Here is a tiny trained network, its code and every weight. The questions are about switching its units off for an input and a class, where a switched-off unit gives its printed mean instead of its output.

import numpy as np


def w(rows, s, z=0):
    codes = np.array(rows[::2]) - 128.0
    scale = np.full(codes.shape[1], s)
    scale[-1] = z or s
    return codes * scale


def norm(h):
    return h / np.sqrt((h * h).mean(-1, keepdims=True) + 1e-5)


def f(y):
    return np.maximum(y, 0)


def log_softmax(a):
    a = a - a.max(-1, keepdims=True)
    return a - np.log(np.exp(a).sum(-1, keepdims=True))


def net(x, mask):
    res = np.array(x, float).reshape(1, 5) / 4 @ E
    u = 0
    for l in range(3):
        y = f(norm(res) @ A[l][:, :-1].T + A[l][:, -1])
        res = res + np.where(mask[u : u + 10], y, B[l][:, -1]) @ B[l][:, :-1]
        u += 10
    return log_softmax(norm(res)[-1] @ U[:, :-1].T + U[:, -1])


A, B = {}, {}
E = w([
[108,88,2,78,161,207],'x0',
[65,120,58,52,33,139],'x1',
[131,15,202,147,77,160],'x2',
[211,68,65,112,105,14],'x3',
[5,124,114,143,189,92],'x4',
],0.0086)
A[0] = w([
[83,202,149,140,154,180,3],'L0N0',
[185,177,122,99,107,111,103],'L0N1',
[41,174,198,92,122,166,120],'L0N2',
[194,129,119,149,125,43,99],'L0N3',
[148,105,136,61,28,85,80],'L0N4',
[196,93,154,139,95,221,89],'L0N5',
[90,135,52,101,140,150,71],'L0N6',
[119,171,106,249,159,92,107],'L0N7',
[140,113,134,104,46,83,105],'L0N8',
[55,92,178,165,160,164,28],'L0N9',
],0.012,0.0069)
B[0] = w([
[57,254,192,63,95,130,182],'L0N0',
[126,60,151,121,132,98,198],'L0N1',
[100,149,175,122,72,118,253],'L0N2',
[112,101,157,84,155,51,255],'L0N3',
[137,131,95,196,62,77,224],'L0N4',
[203,141,125,165,151,156,220],'L0N5',
[117,136,100,81,150,131,216],'L0N6',
[108,135,166,68,141,118,230],'L0N7',
[134,107,100,179,110,90,210],'L0N8',
[96,84,164,167,152,188,181],'L0N9',
],0.013,0.0052)
A[1] = w([
[78,65,153,175,151,177,54],'L1N0',
[96,109,168,55,122,142,73],'L1N1',
[131,169,134,122,177,120,74],'L1N2',
[89,114,7,46,150,164,23],'L1N3',
[90,162,139,152,155,133,1],'L1N4',
[127,106,52,188,94,135,100],'L1N5',
[131,44,156,129,123,136,98],'L1N6',
[131,112,41,64,114,103,185],'L1N7',
[87,232,156,203,75,139,34],'L1N8',
[149,120,135,140,47,94,99],'L1N9',
],0.015,0.0056)
B[1] = w([
[87,124,191,254,124,122,159],'L1N0',
[183,163,112,167,164,157,180],'L1N1',
[119,98,171,127,81,99,158],'L1N2',
[113,233,31,238,208,85,224],'L1N3',
[153,127,130,89,66,184,144],'L1N4',
[117,184,209,101,195,92,183],'L1N5',
[165,147,114,196,106,145,172],'L1N6',
[101,133,77,182,154,110,255],'L1N7',
[99,138,75,36,87,159,204],'L1N8',
[85,51,74,110,141,143,205],'L1N9',
],0.012,0.0082)
A[2] = w([
[46,153,168,75,14,102,47],'L2N0',
[170,66,94,194,156,148,43],'L2N1',
[55,210,72,104,155,162,214],'L2N2',
[253,98,114,119,120,164,2],'L2N3',
[105,85,115,182,74,109,193],'L2N4',
[65,164,95,136,206,174,232],'L2N5',
[103,137,162,65,192,11,34],'L2N6',
[100,134,57,149,31,82,146],'L2N7',
[150,148,34,178,145,102,89],'L2N8',
[184,155,134,158,85,52,215],'L2N9',
],0.012,0.0032)
B[2] = w([
[109,106,66,82,129,207,200],'L2N0',
[156,168,176,68,124,157,181],'L2N1',
[161,186,119,73,159,124,254],'L2N2',
[222,117,22,55,244,231,157],'L2N3',
[107,148,90,176,121,176,199],'L2N4',
[118,227,161,135,145,97,232],'L2N5',
[87,92,238,80,109,99,221],'L2N6',
[139,99,59,179,81,155,215],'L2N7',
[204,144,125,191,164,63,231],'L2N8',
[122,101,162,57,162,142,224],'L2N9',
],0.011,0.009)
U = w([
[167,11,67,163,81,26,11],'0',
[62,70,55,118,42,201,89],'1',
[96,93,236,57,141,50,175],'2',
[61,219,183,42,104,189,116],'3',
[109,209,76,184,164,66,255],'4',
[84,119,208,251,99,179,75],'5',
[239,102,132,125,166,192,138],'6',
],0.023,0.0033)

Each question gives the input, the list of numbers given to net, and the class t.
The units are the neurons (one row each of A and B). Each row of codes is followed by its name. A weight is (code - 128) times the scale printed after its matrix; where a second scale follows, it is the last column's (A, B and U).
mask holds one flag per neuron, layer by layer. A switched-off neuron (its flag False) gives its mean, the last column of its row in B, instead of its output. The means were averaged over made-up inputs and are rounded, as every weight is.
A unit's drop is (log p(t) with every unit on - log p(t) with that unit switched off) / (log p(t) with every unit on - log p(t) with every unit switched off).
The circuit of an input: a set's keep is (log p(t) with only the set's units on - log p(t) with every unit switched off) / (log p(t) with every unit on - log p(t) with every unit switched off). Starting from the 12 units with the biggest drops (on a tie, the unit counted first), units are removed one at a time, each time the one whose removal leaves the highest keep (on an exact tie, the one counted first), for as long as the keep stays at least 0.8.
circuit, biggest first: the units of the circuit, biggest drop first
unit that matters most: the unit with the biggest drop
k most important neurons: the k neurons with the biggest drops, biggest first
top k neurons in layer l: the k neurons of layer l with the biggest drops, biggest first
drop of u: that unit's drop, to one decimal
input [6,-7,7,0,4], class 5: circuit, biggest first => L1N0
input [5,-2,-2,-3,-5], class 6: 2 most important neurons => L0N5, L2N3
input [2,-5,-5,3,6], class 2: circuit, biggest first => L2N6, L0N7
input [-2,-8,-5,0,8], class 2: 2 most important neurons => L0N7, L2N6
input [-8,2,-2,8,8], class 2: 2 most important neurons => L2N6, L0N3
input [-4,-1,-4,4,-4], class 2: 2 most important neurons => L0N3, L2N6
input [-1,-1,5,-5,-3], class 5: 2 most important neurons => L1N0, L0N9
input [3,-8,-8,-4,-6], class 3: top 2 neurons in layer 0 => L0N3, L0N0
input [-6,-1,3,2,-6], class 0: 2 most important neurons => L0N4, L0N3
input [-6,-3,6,5,8], class 2: 2 most important neurons => L0N3, L0N7
input [8,4,7,-3,8], class 4: 2 most important neurons => L1N3, L0N6
input [-6,3,7,-2,-7], class 6: 4 most important neurons => L0N5, L2N3, L0N0, L0N2
input [-8,-5,4,-7,5], class 3: top 2 neurons in layer 0 => L0N0, L0N2
input [-8,-3,4,-8,8], class 3: circuit, biggest first => L1N8
input [-8,2,1,-7,-5], class 1: top 2 neurons in layer 2 => L2N0, L2N5
input [0,1,1,-4,-8], class 6: drop of L0N5 => 0.2
input [-3,-5,-1,-5,8], class 3: drop of L1N3 => 0.0
input [5,0,7,-7,4], class 5: drop of L0N9 => 0.9
input [-4,0,-3,5,0], class 2: top 2 neurons in layer 2 => L2N6, L2N9
input [-6,2,1,-2,4], class 3: unit that matters most => L0N4
input [3,0,3,4,-2], class 0: 2 most important neurons => L0N4, L1N3
